Each row is followed by roughly how far along a hidden order it lies, from 0 to 12. A new part has a new order.
[ -3 -12  -4   1  11  14  17  -1  -8   1   8 -12   7  -8  -5   7 -11 -25]
10
[-32 -31   7   8  32   4  51   1 -21  -7 -13 -25   8  -6  -7  17  -6 -37]
12
[  5   2   2  -2   6  15   3  -1  -3   0  11  -1   6  -2  -4   4 -10  -9]
6
[-10 -17  11   0  30  22  45   4  -7  -1   2 -16  10 -10 -11  19 -20 -37]
11
[  4   4 -12  -6  -5   1  11   4   2  -2  -7   4   5  -3  -8   7  -9   2]
2
[ 13  10   3 -11  13  29  22   7   0  -1  14   6  16  -8 -17  18 -34 -11]
2
[  7   3   5  -3  10  17   7   1   0   1  10   0   6  -3  -4   6 -15 -10]
6
[  8  -1   5  -5  13  23  16   1  -1   2  13  -5   8  -6  -8   8 -18 -21]
8
[  3   2 -10  -2   4  13   3  -1  -8  -1  11   1   9  -3  -7   5 -11  -6]
4
[  5   6 -10  -6   0   8  14   4   2  -1  -2   3   8  -4 -10   9 -15  -1]
2
[ -1 -11  -8   0   8  14  15  -4  -8   1  10 -11   6  -7  -4   4  -8 -22]
10
[ 45  14 -71 -34 -39  -1  19  21  25   6 -13  10  -1 -20 -22  13 -30  11]
0
[  7   7 -12  -7  -1   8  16   4   0  -1  -2   4   8  -4 -12   9 -16  -2]
2
[-26 -28  16   5  40  16  58   4 -19  -6  -8 -24  12  -9 -11  24 -20 -43]
12
[  9   5   7  -5  16  28   8  -1  -6  -1  21   1  12  -4  -9   8 -24 -16]
6
[-19 -23  19   2  43  22  59   5 -15  -5  -1 -21  14  -9 -14  26 -26 -45]
12
[  2   3  -8  -2   7  16   3  -2 -10  -1  15   1  10  -3  -6   4 -13  -9]
4
[  3   1  -8  -2   5  17  -2  -3 -10  -1  17  -1  10  -2  -5   2 -11 -12]
5
[ -5 -10  -1   1  13  13  27   0  -5   2   4 -12   5  -7  -5   7  -7 -24]
10
[ -7 -14  -8   3  10  11  23  -2  -9   1   9 -15   5  -8  -4   5  -5 -25]
10

[  4   3 -10  27   1   6   5  11   3  -1  -3 -13   0  -1  16   4  21  27
   6   6  17 -10   2   0]
3
[ -6   7   1  35  -9   2  -4  17   1   1   4   4  13 -11   2   8  77 -37
  -1  -3  14  -1  -9  -1]
4
[ -4  -6  10   7  -8  -2   2   4  -7 -13  -9   3  12  16 -10  12   5  16
   3 -14  28   1   9  -1]
12
[ -8  12  -5  -1   4   5   3  28  -8  -8 -10 -10  -4 -14  16  19  12  15
  17   5   5  -5  14   1]
0
[  0  -3 -15  18  -9  -4   3  18  -8   5   0 -10  -1  -2  29  -1  64  11
   4   2  38 -14  13  -2]
8
[ -3   5  12  10  -7  -9   3   6  -1  10   3   5  12 -13 -11   9  61 -21
  -1 -13  -2  -7  -1   1]
1
[ -4  11  -5   4   4  -1   7  24  -7 -12 -10 -11  -4  -8  22  13  11  21
  17   8  12 -11  14   3]
2
[ 11   0  -5  -4   3   4   7   4   2   9   4  -7   2 -10  24 -18  25 -21
   4  12  12 -18 -14  -3]
12
[  5   3  16   7  -7  23   0  -3   2   1  -1   5   1  -1 -15 -20  44 -20
   3 -12  10  -2 -18  -3]
6
[ 5  2 -9 26  3  7  6 10  3  0 -2 -6  1  2 12  0 24 29  4  3 20 -9  0  0]
3
[ -5  -5   2   1 -14 -10   3  10  -8 -12  -4  -5  -4   9   6  10  36  22
   6  -4  33  -7  13  -3]
10
[  2   4   6  27  -1  15   0   3   4  -6   2   0   6  -6  -5  -8  67 -23
  -1  -3  19  -6 -14   2]
4
[ -3   3   9  -2 -16  21  18   2  -4   3  -9  20   4  -2  -5  -8   4 -20
   9 -13   4  -1 -10   0]
6
[ -2  11  10  -3  11  14   3  18  -4 -10  -8 -12  -5  -4 -14  13   7  14
  17   6  -2  -2   6  -4]
0
[ -7   4   7  -1 -14  17  20   8  -6   1  -9  21   6   1  -9   2  35 -16
   8 -18   5   2  -6   2]
6
[ -8  -6   7  12 -11  -9   2   6  -9  -8  -8   4  11  15 -10  21  14  15
   3 -16  31   3  14  -2]
11
[  3  -3  -7  -2  -6  -6   1   9  -4   9   4  -3   3  -8  26 -13  49 -23
   3  11  15 -15  -4  -4]
12
[  2   6  15  -4 -11  18  13   6  -3  -5  -9   4   0   5  -9  11   1  11
   7 -14  10   0  -1   0]
6
[-11  11   0   9  -1  -2  -1  30  -8  -2  -8  -4  -1 -12   1  23  37   2
  15   6  -1   3  17  -4]
0
[  2   4  17  13   5   6   2   3   5   1   2  -2   9  -8 -17   2  46  -9
  -1  -8  -4  -8  -9   3]
2
